Here is a tiny trained network, its code and every weight. The questions are about switching its units off for an input and a target symbol, where a switched-off unit gives its printed mean instead of its output.

import numpy as np


def w(rows, s, z=0):
    codes = np.array(rows[::2]) - 128.0
    scale = np.full(codes.shape[1], s)
    scale[-1] = z or s
    return codes * scale


def norm(h):
    return h / np.sqrt((h * h).mean(-1, keepdims=True) + 1e-5)


def f(y):
    return y / 2 * (1 + np.tanh(0.7978845608 * (y + 0.044715 * y**3)))


def softmax(a):
    e = np.exp(a - a.max(-1, keepdims=True))
    return e / e.sum(-1, keepdims=True)


def log_softmax(a):
    a = a - a.max(-1, keepdims=True)
    return a - np.log(np.exp(a).sum(-1, keepdims=True))


def net(x, mask):
    ids = ['αδεζηθλμπστφψ'.index(c) for c in x.split()]
    T = len(ids)
    res = E[ids] + P[:T]
    u = 0
    for l in range(2):
        r = norm(res)
        for j in range(2):
            rows = slice(3 * j, 3 * j + 3)
            q, k, v = (r @ M[l][rows].T for M in (Q, K, V))
            z = softmax(np.where(np.tri(T) > 0, q @ k.T / 3**0.5, -1e9)) @ v
            o = O[l][rows]
            res = res + np.where(mask[u + j], z, o[:, -1]) @ o[:, :-1]
        u += 2
        y = f(norm(res) @ A[l][:, :-1].T + A[l][:, -1])
        res = res + np.where(mask[u : u + 8], y, B[l][:, -1]) @ B[l][:, :-1]
        u += 8
    return log_softmax(norm(res)[-1] @ U[:, :-1].T + U[:, -1])


Q, K, V, O, A, B = {}, {}, {}, {}, {}, {}
E = w([
[116,106,140,191,137,136],'α',
[134,64,112,122,100,163],'δ',
[151,120,142,127,168,140],'ε',
[85,164,153,117,175,197],'ζ',
[96,60,218,39,145,119],'η',
[82,150,153,98,171,213],'θ',
[151,83,132,53,172,160],'λ',
[92,158,103,127,116,210],'μ',
[186,101,165,106,81,108],'π',
[60,196,145,85,147,154],'σ',
[84,94,177,129,67,254],'τ',
[102,121,244,228,70,86],'φ',
[96,133,60,129,128,116],'ψ',
],0.018)
P = w([
[254,114,209,165,96,185],'0',
[227,130,179,142,104,188],'1',
[199,137,152,144,103,173],'2',
[178,142,140,144,109,156],'3',
[159,145,134,144,117,139],'4',
[141,146,126,145,122,127],'5',
[126,145,121,142,123,111],'6',
[112,148,119,139,125,96],'7',
[98,148,113,139,126,81],'8',
[83,155,109,138,129,73],'9',
[73,159,107,143,130,64],'10',
],0.0059)
Q[0] = w([
[118,168,136,179,54,108],'0.h1',
[82,159,114,169,86,157],'0.h1',
[170,97,110,101,90,103],'0.h1',
[120,105,192,87,126,157],'0.h2',
[139,251,137,64,150,110],'0.h2',
[139,89,66,75,123,126],'0.h2',
],0.012)
K[0] = w([
[79,131,108,170,84,74],'0.h1',
[79,108,82,127,127,129],'0.h1',
[110,123,158,85,2,140],'0.h1',
[159,81,202,52,144,150],'0.h2',
[126,178,148,83,197,114],'0.h2',
[141,141,32,19,71,123],'0.h2',
],0.0092)
V[0] = w([
[195,115,95,185,179,140],'0.h1',
[119,177,33,145,149,99],'0.h1',
[4,51,81,100,100,80],'0.h1',
[247,72,179,194,163,125],'0.h2',
[165,119,136,154,219,137],'0.h2',
[84,121,19,176,107,90],'0.h2',
],0.0049)
O[0] = w([
[160,110,51,102,95,85,167],'0.h1',
[78,36,179,71,90,108,75],'0.h1',
[108,68,78,1,105,206,3],'0.h1',
[43,105,144,83,130,102,134],'0.h2',
[152,73,39,101,23,174,157],'0.h2',
[225,138,215,73,116,108,12],'0.h2',
],0.006,0.0017)
A[0] = w([
[35,2,72,154,206,126,187],'0.n1',
[97,153,81,157,155,176,252],'0.n2',
[71,185,54,153,184,129,154],'0.n3',
[60,29,150,158,118,102,185],'0.n4',
[133,80,230,206,244,203,146],'0.n5',
[146,177,111,81,26,90,63],'0.n6',
[209,153,72,185,111,143,128],'0.n7',
[106,106,71,60,91,192,100],'0.n8',
],0.0071,0.0017)
B[0] = w([
[169,132,85,174,152,154,215],'0.n1',
[132,103,176,210,129,104,225],'0.n2',
[154,103,157,97,173,133,210],'0.n3',
[180,146,123,124,161,140,176],'0.n4',
[151,136,206,2,56,98,253],'0.n5',
[175,161,165,130,145,159,158],'0.n6',
[202,89,102,80,180,153,172],'0.n7',
[143,172,151,217,154,75,184],'0.n8',
],0.0074,0.0049)
Q[1] = w([
[140,205,3,132,103,45],'1.h1',
[130,90,93,155,125,11],'1.h1',
[112,161,123,50,191,89],'1.h1',
[145,155,213,89,244,206],'1.h2',
[88,110,216,60,215,140],'1.h2',
[196,48,148,181,208,153],'1.h2',
],0.011)
K[1] = w([
[248,217,139,150,130,118],'1.h1',
[253,96,159,95,130,73],'1.h1',
[122,165,131,39,103,122],'1.h1',
[97,177,56,55,188,38],'1.h2',
[82,121,98,80,219,95],'1.h2',
[187,87,68,148,218,33],'1.h2',
],0.012)
V[1] = w([
[105,44,77,56,141,138],'1.h1',
[205,209,58,54,131,124],'1.h1',
[142,149,161,176,254,120],'1.h1',
[91,31,202,160,215,160],'1.h2',
[76,83,106,42,144,102],'1.h2',
[207,76,143,86,122,120],'1.h2',
],0.0069)
O[1] = w([
[171,146,196,122,155,124,39],'1.h1',
[95,181,119,161,91,124,107],'1.h1',
[161,180,179,93,139,51,190],'1.h1',
[179,163,2,143,119,186,151],'1.h2',
[209,61,174,136,82,156,62],'1.h2',
[88,129,31,48,193,85,253],'1.h2',
],0.0075,0.0054)
A[1] = w([
[212,88,93,37,180,109,100],'1.n1',
[129,166,89,84,171,106,3],'1.n2',
[94,181,158,96,86,120,146],'1.n3',
[79,168,194,189,177,136,40],'1.n4',
[160,103,140,252,165,113,253],'1.n5',
[232,89,128,62,140,146,145],'1.n6',
[80,42,175,156,136,191,226],'1.n7',
[60,123,90,154,46,66,55],'1.n8',
],0.011,0.0034)
B[1] = w([
[160,52,135,230,89,104,254],'1.n1',
[135,139,173,131,165,165,200],'1.n2',
[164,143,103,183,168,90,163],'1.n3',
[138,68,172,111,39,90,165],'1.n4',
[106,254,167,196,197,154,144],'1.n5',
[154,26,103,66,39,105,187],'1.n6',
[47,113,61,192,153,123,163],'1.n7',
[112,127,122,93,89,244,136],'1.n8',
],0.0097)
U = w([
[142,120,137,65,105,224,195],'α',
[126,132,111,114,121,106,83],'δ',
[111,133,107,112,117,99,77],'ε',
[123,136,106,118,116,107,63],'ζ',
[165,23,93,155,62,96,166],'η',
[200,161,177,78,118,153,156],'θ',
[154,83,190,119,211,193,65],'λ',
[134,222,33,110,135,130,253],'μ',
[29,106,137,61,172,21,166],'π',
[123,136,126,147,135,138,76],'σ',
[180,148,91,196,255,40,33],'τ',
[98,169,206,193,58,99,153],'φ',
[4,98,38,157,103,151,146],'ψ',
],0.0099,0.0046)

Each question gives the input, a string of symbols that net reads in full, and the target symbol t.
The units are the heads (3 rows each of Q, K, V and O) and the neurons (one row each of A and B). Each row of codes is followed by its name. A weight is (code - 128) times the scale printed after its matrix; where a second scale follows, it is the last column's (O, A, B and U).
mask holds one flag per unit, layer by layer, with each layer's heads first. A switched-off unit (its flag False) gives its mean, the last column of its rows in O or B, instead of its output. The means were averaged over made-up inputs and are rounded, as every weight is.
A unit's drop is (log p(t) with every unit on - log p(t) with that unit switched off) / (log p(t) with every unit on - log p(t) with every unit switched off).
The circuit of an input: a set's keep is (log p(t) with only the set's units on - log p(t) with every unit switched off) / (log p(t) with every unit on - log p(t) with every unit switched off). Starting from the 12 units with the biggest drops (on a tie, the unit counted first), units are removed one at a time, each time the one whose removal leaves the highest keep (on an exact tie, the one counted first), for as long as the keep stays at least 0.8.
circuit, biggest first: the units of the circuit, biggest drop first
k most important neurons: the k neurons with the biggest drops, biggest first
k most important neurons of layer l: the k neurons of layer l with the biggest drops, biggest first
which heads matter: for each layer, one digit per head in row order, 1 if its drop is at least 0.15 and else 0, layers parted by /
input λ ζ ε ψ μ ζ μ, target μ: circuit, biggest first	1.n1
input ζ ψ τ λ δ ε ε τ ζ λ, target τ: which heads matter	01 / 00
input θ μ η π σ ζ α η, target η: which heads matter	00 / 01
input ζ ζ μ η φ ψ ψ σ η η θ, target η: which heads matter	01 / 11
input λ μ π π π φ ζ π, target μ: 3 most important neurons of layer 0	0.n3; 0.n7; 0.n6
input π μ θ π δ θ, target α: 2 most important neurons	0.n3; 1.n1
input ζ ψ δ ψ τ ψ π ζ, target π: circuit, biggest first	1.h2; 0.h2; 1.n1
input φ σ φ δ μ, target φ: 3 most important neurons	1.n4; 0.n3; 0.n1
input μ α π τ ψ ζ ψ φ δ ψ π, target τ: 3 most important neurons	0.n6; 0.n5; 0.n3
input σ μ θ α π φ τ ζ, target ψ: which heads matter	00 / 11
input σ σ θ η ζ, target η: which heads matter	01 / 01
input η λ μ η μ τ ζ δ θ, target η: 3 most important neurons	0.n2; 0.n5; 0.n3
input π θ σ ζ α μ λ σ η, target η: which heads matter	00 / 01
input σ π α ζ μ ζ, target φ: circuit, biggest first	1.h2; 1.n4
input σ ε δ θ, target τ: 4 most important neurons	0.n7; 0.n3; 0.n2; 1.n6
input μ α θ, target α: which heads matter	11 / 11
input μ μ ψ ψ, target τ: 2 most important neurons	0.n6; 0.n5
input φ θ τ μ θ π θ, target ψ: 3 most important neurons of layer 1	1.n7; 1.n1; 1.n2
input φ δ α τ α ζ, target ψ: 3 most important neurons	1.n7; 0.n5; 0.n7
input θ ψ α σ θ, target φ: which heads matter	00 / 01
input π α α ζ λ ε ψ σ ζ θ, target φ: circuit, biggest first	1.h2
